Here is a tiny trained network, its code and every weight. The questions are about switching its units off for an input and a class, where a switched-off unit gives its printed mean instead of its output.

import numpy as np


def w(rows, s, z=0):
    codes = np.array(rows[::2]) - 128.0
    scale = np.full(codes.shape[1], s)
    scale[-1] = z or s
    return codes * scale


def f(y):
    return np.maximum(y, 0)


def log_softmax(a):
    a = a - a.max(-1, keepdims=True)
    return a - np.log(np.exp(a).sum(-1, keepdims=True))


def net(x, mask):
    res = np.array(x, float).reshape(1, 8) / 4 @ E
    y = f(res @ A[0][:, :-1].T + A[0][:, -1])
    res = res + np.where(mask, y, B[0][:, -1]) @ B[0][:, :-1]
    return log_softmax(res[-1] @ U[:, :-1].T + U[:, -1])


A, B = {}, {}
E = w([
[123,102,35,104,165,140,138,111,109,88,23],'x0',
[165,203,102,115,222,126,94,127,144,224,134],'x1',
[127,112,151,142,196,215,156,193,58,121,113],'x2',
[169,123,170,164,107,254,19,63,153,69,120],'x3',
[81,124,64,48,177,115,113,61,147,226,143],'x4',
[119,72,159,104,123,155,144,72,86,115,170],'x5',
[155,165,141,74,54,210,187,134,110,108,125],'x6',
[236,75,88,224,112,50,84,95,104,140,131],'x7',
],0.0079)
A[0] = w([
[168,112,100,155,142,113,99,107,122,147,137,143],'n1',
[120,103,114,129,93,107,141,133,136,94,89,89],'n2',
[133,109,149,171,116,106,133,159,109,124,119,161],'n3',
[143,147,88,167,168,66,112,159,138,133,110,102],'n4',
[105,112,118,139,94,37,171,88,115,144,164,166],'n5',
[66,125,76,79,171,92,144,125,123,172,119,157],'n6',
[114,169,136,116,79,108,90,119,211,155,176,201],'n7',
[132,154,99,142,145,95,133,141,137,148,112,170],'n8',
[96,68,135,140,138,150,148,123,91,84,104,57],'n9',
[193,92,57,162,130,113,50,47,147,137,83,199],'n10',
[145,145,156,135,180,141,104,110,129,199,199,141],'n11',
[78,128,79,76,172,105,145,136,123,163,121,171],'n12',
[129,106,139,91,106,175,150,107,102,110,135,2],'n13',
[166,96,158,176,88,100,135,149,118,96,158,124],'n14',
[167,187,105,76,116,143,186,142,108,139,107,127],'n15',
[170,155,118,89,114,155,180,133,114,142,128,97],'n16',
[125,81,115,107,98,10,169,106,133,148,180,211],'n17',
[125,179,148,109,86,104,97,119,201,137,165,150],'n18',
[142,157,102,171,156,74,123,144,140,138,115,121],'n19',
[91,134,142,114,127,142,136,153,121,145,152,24],'n20',
[177,165,96,173,169,36,105,171,166,186,134,240],'n21',
[76,121,84,100,168,100,155,125,140,170,126,206],'n22',
],0.011,0.0023)
B[0] = w([
[148,145,126,125,168,121,98,143,123,137,147,180],'n1',
[149,125,151,98,169,128,99,111,109,160,167,163],'n2',
[165,99,144,148,133,127,106,139,122,149,153,169],'n3',
[143,156,107,133,144,70,105,171,162,161,107,195],'n4',
[124,136,154,65,154,151,135,154,38,119,143,210],'n5',
[73,83,56,183,121,152,178,98,120,104,89,233],'n6',
[116,137,134,134,93,158,132,76,184,106,134,206],'n7',
[118,135,98,135,124,117,116,148,155,110,104,176],'n8',
[124,130,129,154,117,162,99,166,152,90,148,179],'n9',
[126,151,101,99,248,103,60,94,63,243,144,240],'n10',
[168,133,170,79,161,151,77,118,101,126,192,210],'n11',
[90,92,31,189,130,164,159,94,128,111,102,224],'n12',
[112,149,97,131,141,101,115,168,146,135,112,166],'n13',
[142,99,131,167,143,164,127,119,97,126,158,194],'n14',
[84,149,113,88,116,109,152,106,118,130,94,183],'n15',
[92,137,98,106,137,87,151,121,92,142,96,166],'n16',
[104,137,136,35,165,149,131,162,14,115,139,235],'n17',
[108,134,126,146,105,156,117,77,184,128,130,193],'n18',
[132,141,116,129,150,93,102,170,156,156,119,185],'n19',
[128,122,111,139,143,108,131,104,125,147,122,157],'n20',
[125,138,121,127,148,121,84,224,161,116,119,247],'n21',
[87,116,69,167,128,144,166,116,106,112,100,222],'n22',
],0.012,0.013)
U = w([
[112,132,122,180,65,159,108,160,255,59,122,138],'0',
[118,169,97,96,155,38,104,174,99,179,90,89],'1',
[206,114,170,181,123,40,107,188,190,155,128,4],'2',
[155,139,177,57,167,153,82,143,49,142,223,205],'3',
[107,92,85,201,138,149,151,21,131,164,123,140],'4',
[112,177,198,66,57,126,135,58,190,122,119,91],'5',
[170,71,182,235,33,149,168,162,100,83,153,86],'6',
[86,108,95,127,95,149,239,144,77,63,47,153],'7',
],0.0088,0.0024)

Each question gives the input, the list of numbers given to net, and the class t.
The units are the neurons (one row each of A and B). Each row of codes is followed by its name. A weight is (code - 128) times the scale printed after its matrix; where a second scale follows, it is the last column's (A, B and U).
mask holds one flag per neuron, in row order. A switched-off neuron (its flag False) gives its mean, the last column of its row in B, instead of its output. The means were averaged over made-up inputs and are rounded, as every weight is.
A unit's drop is (log p(t) with every unit on - log p(t) with that unit switched off) / (log p(t) with every unit on - log p(t) with every unit switched off).
The circuit of an input: a set's keep is (log p(t) with only the set's units on - log p(t) with every unit switched off) / (log p(t) with every unit on - log p(t) with every unit switched off). Starting from the 12 units with the biggest drops (on a tie, the unit counted first), units are removed one at a time, each time the one whose removal leaves the highest keep (on an exact tie, the one counted first), for as long as the keep stays at least 0.8.
units of the circuit, in order: the units of the circuit, biggest drop first
most important unit: the unit with the biggest drop
top k neurons: the k neurons with the biggest drops, biggest first
drop when u is switched off: that unit's drop, to one decimal
input [-8,7,-3,4,-8,1,3,1], class 0: units of the circuit, in order : [n10]
input [1,-3,6,2,0,-2,-3,-2], class 0: top 3 neurons : [n10 n17 n5]
input [4,-6,-5,7,1,-1,3,-7], class 0: units of the circuit, in order : [n10 n17]
input [-3,-6,4,-2,-8,-5,-4,8], class 2: units of the circuit, in order : [n4 n3]
input [5,-2,1,0,0,4,-5,0], class 4: top 3 neurons : [n21 n17 n11]
input [4,-6,-2,4,3,-2,7,1], class 1: units of the circuit, in order : [n13 n6]
input [8,8,-3,-2,7,-8,-8,-6], class 4: top 4 neurons : [n6 n12 n22 n10]
input [-3,-7,-8,7,7,-2,2,2], class 3: top 3 neurons : [n10 n6 n12]
input [-3,8,4,4,4,1,7,-7], class 4: units of the circuit, in order : [n17 n5]
input [6,-3,-8,4,2,0,1,-7], class 4: top 2 neurons : [n21 n17]
input [4,-7,-8,-4,5,8,1,1], class 7: top 3 neurons : [n6 n11 n22]
input [-6,-7,8,4,-3,-1,5,-6], class 6: top 2 neurons : [n10 n17]
input [0,0,1,3,0,5,5,-2], class 7: top 3 neurons : [n10 n11 n21]
input [-5,-3,-5,1,1,-6,1,-8], class 5: most important unit : n21
input [-8,-6,-2,-1,-5,-6,0,-4], class 6: top 2 neurons : [n10 n14]
input [-5,-3,0,5,2,-7,-4,-1], class 0: top 2 neurons : [n17 n5]
input [-8,7,0,8,-7,-6,-6,-7], class 5: top 3 neurons : [n11 n12 n6]
input [2,-6,7,-4,-6,-1,3,1], class 6: drop when n10 is switched off : 0.3
input [-6,8,-3,-4,-3,7,-4,-8], class 4: drop when n6 is switched off : 0.2
input [2,-6,-1,0,-7,6,8,-2], class 6: drop when n10 is switched off : 0.5
input [-2,6,-8,6,-8,-5,-6,0], class 2: most important unit : n17
